Here is a tiny trained network, its code and every weight. The questions are about switching its units off for an input and a target symbol, where a switched-off unit gives its printed mean instead of its output.

import numpy as np


def w(rows, s, z=0):
    codes = np.array(rows[::2]) - 128.0
    scale = np.full(codes.shape[1], s)
    scale[-1] = z or s
    return codes * scale


def norm(h):
    return h / np.sqrt((h * h).mean(-1, keepdims=True) + 1e-5)


def f(y):
    return np.maximum(y, 0)


def softmax(a):
    e = np.exp(a - a.max(-1, keepdims=True))
    return e / e.sum(-1, keepdims=True)


def log_softmax(a):
    a = a - a.max(-1, keepdims=True)
    return a - np.log(np.exp(a).sum(-1, keepdims=True))


def net(x, mask):
    ids = ['γεζμξτω'.index(c) for c in x.split()]
    T = len(ids)
    res = E[ids] + P[:T]
    r = norm(res)
    for j in range(2):
        rows = slice(2 * j, 2 * j + 2)
        q, k, v = (r @ M[0][rows].T for M in (Q, K, V))
        z = softmax(np.where(np.tri(T) > 0, q @ k.T / 2**0.5, -1e9)) @ v
        o = O[0][rows]
        res = res + np.where(mask[j], z, o[:, -1]) @ o[:, :-1]
    y = f(norm(res) @ A[0][:, :-1].T + A[0][:, -1])
    res = res + np.where(mask[2:10], y, B[0][:, -1]) @ B[0][:, :-1]
    return log_softmax(norm(res)[-1] @ U[:, :-1].T + U[:, -1])


Q, K, V, O, A, B = {}, {}, {}, {}, {}, {}
E = w([
[177,190,208,127,122,202,176],'γ',
[146,149,80,214,126,159,131],'ε',
[78,220,253,231,234,126,100],'ζ',
[113,126,138,127,87,38,122],'μ',
[154,110,156,155,198,228,63],'ξ',
[149,164,118,137,203,196,68],'τ',
[113,114,73,48,105,188,40],'ω',
],0.014)
P = w([
[19,239,58,150,79,219,2],'0',
[69,140,111,165,44,199,131],'1',
[18,130,90,126,181,134,200],'2',
[64,154,85,115,146,100,181],'3',
[76,141,96,114,120,97,161],'4',
[75,128,89,111,137,83,147],'5',
[138,96,108,124,112,129,133],'6',
[69,128,82,116,93,146,90],'7',
],0.007)
Q[0] = w([
[143,156,68,93,168,218,225],'H0',
[96,181,250,148,137,114,210],'H0',
[13,139,168,254,86,58,150],'H1',
[166,208,124,241,214,229,113],'H1',
],0.0067)
K[0] = w([
[87,133,132,100,111,86,196],'H0',
[88,154,254,194,136,181,211],'H0',
[184,95,153,157,158,186,155],'H1',
[185,175,160,202,141,210,191],'H1',
],0.0085)
V[0] = w([
[143,21,204,89,174,142,48],'H0',
[35,93,93,80,15,44,189],'H0',
[111,83,183,123,103,75,115],'H1',
[138,229,254,162,164,50,193],'H1',
],0.0072)
O[0] = w([
[54,251,104,175,132,97,108,106],'H0',
[58,73,153,151,90,187,121,103],'H0',
[103,209,105,66,79,138,105,61],'H1',
[154,137,109,141,153,158,86,2],'H1',
],0.012,0.0039)
A[0] = w([
[121,140,2,200,141,236,158,152],'N0',
[187,160,58,100,144,130,100,183],'N1',
[104,49,182,55,113,53,66,116],'N2',
[48,144,163,232,139,93,118,145],'N3',
[99,106,191,155,139,72,217,58],'N4',
[81,161,183,142,185,124,180,254],'N5',
[75,93,185,81,101,127,102,154],'N6',
[56,37,103,102,86,185,38,93],'N7',
],0.0091,0.0051)
B[0] = w([
[100,31,63,208,2,66,98,188],'N0',
[39,22,171,88,151,128,114,167],'N1',
[148,94,61,45,51,121,131,181],'N2',
[151,231,68,190,46,117,187,171],'N3',
[135,100,82,194,48,112,30,149],'N4',
[191,170,226,124,57,166,56,190],'N5',
[82,176,155,121,74,44,102,196],'N6',
[80,236,193,87,137,204,53,244],'N7',
],0.0074,0.011)
U = w([
[15,175,185,4,120,158,142,238],'γ',
[108,99,92,230,25,66,177,108],'ε',
[130,122,119,102,184,47,81,6],'ζ',
[117,254,185,191,198,66,109,84],'μ',
[224,101,176,25,107,157,174,169],'ξ',
[119,110,90,95,150,67,81,37],'τ',
[147,104,52,78,143,95,96,52],'ω',
],0.0078,0.0026)

Each question gives the input, a string of symbols that net reads in full, and the target symbol t.
The units are the heads (2 rows each of Q, K, V and O) and the neurons (one row each of A and B). Each row of codes is followed by its name. A weight is (code - 128) times the scale printed after its matrix; where a second scale follows, it is the last column's (O, A, B and U).
mask holds one flag per unit, heads first, then neurons. A switched-off unit (its flag False) gives its mean, the last column of its rows in O or B, instead of its output. The means were averaged over made-up inputs and are rounded, as every weight is.
A unit's drop is (log p(t) with every unit on - log p(t) with that unit switched off) / (log p(t) with every unit on - log p(t) with every unit switched off).
The circuit of an input: a set's keep is (log p(t) with only the set's units on - log p(t) with every unit switched off) / (log p(t) with every unit on - log p(t) with every unit switched off). Starting from all 10 units, units are removed one at a time, each time the one whose removal leaves the highest keep (on an exact tie, the one counted first), for as long as the keep stays at least 0.8.
circuit, biggest first: the units of the circuit, biggest drop first
top k neurons: the k neurons with the biggest drops, biggest first
drop of u: that unit's drop, to one decimal
input ε ω ε ξ γ ω ω τ, target ε: circuit, biggest first -> (N0)
input ζ ε τ, target ξ: circuit, biggest first -> (H0; N6)
input ξ ω ξ τ, target μ: top 2 neurons -> (N2; N5)
input ω ε τ, target ξ: circuit, biggest first -> (H0; N5; N7)
input γ ω ξ, target ε: top 2 neurons -> (N0; N7)
input ε ω τ, target ε: top 2 neurons -> (N7; N0)
input μ ω ξ μ, target μ: top 2 neurons -> (N0; N2)
input ω ξ μ τ μ μ ξ μ, target μ: top 2 neurons -> (N2; N0)
input ω ω ξ, target ε: top 2 neurons -> (N7; N0)
input ω ξ ξ, target μ: top 2 neurons -> (N2; N5)
input γ ε μ, target ξ: drop of N3 -> 0.0
input τ ε ξ, target ξ: drop of H0 -> 0.8
input μ ω ω μ ω γ, target ξ: drop of N2 -> 0.0
input ω ε ω ε ξ, target ξ: drop of N7 -> 0.1
input ξ γ ω γ, target ξ: top neuron -> (N7)
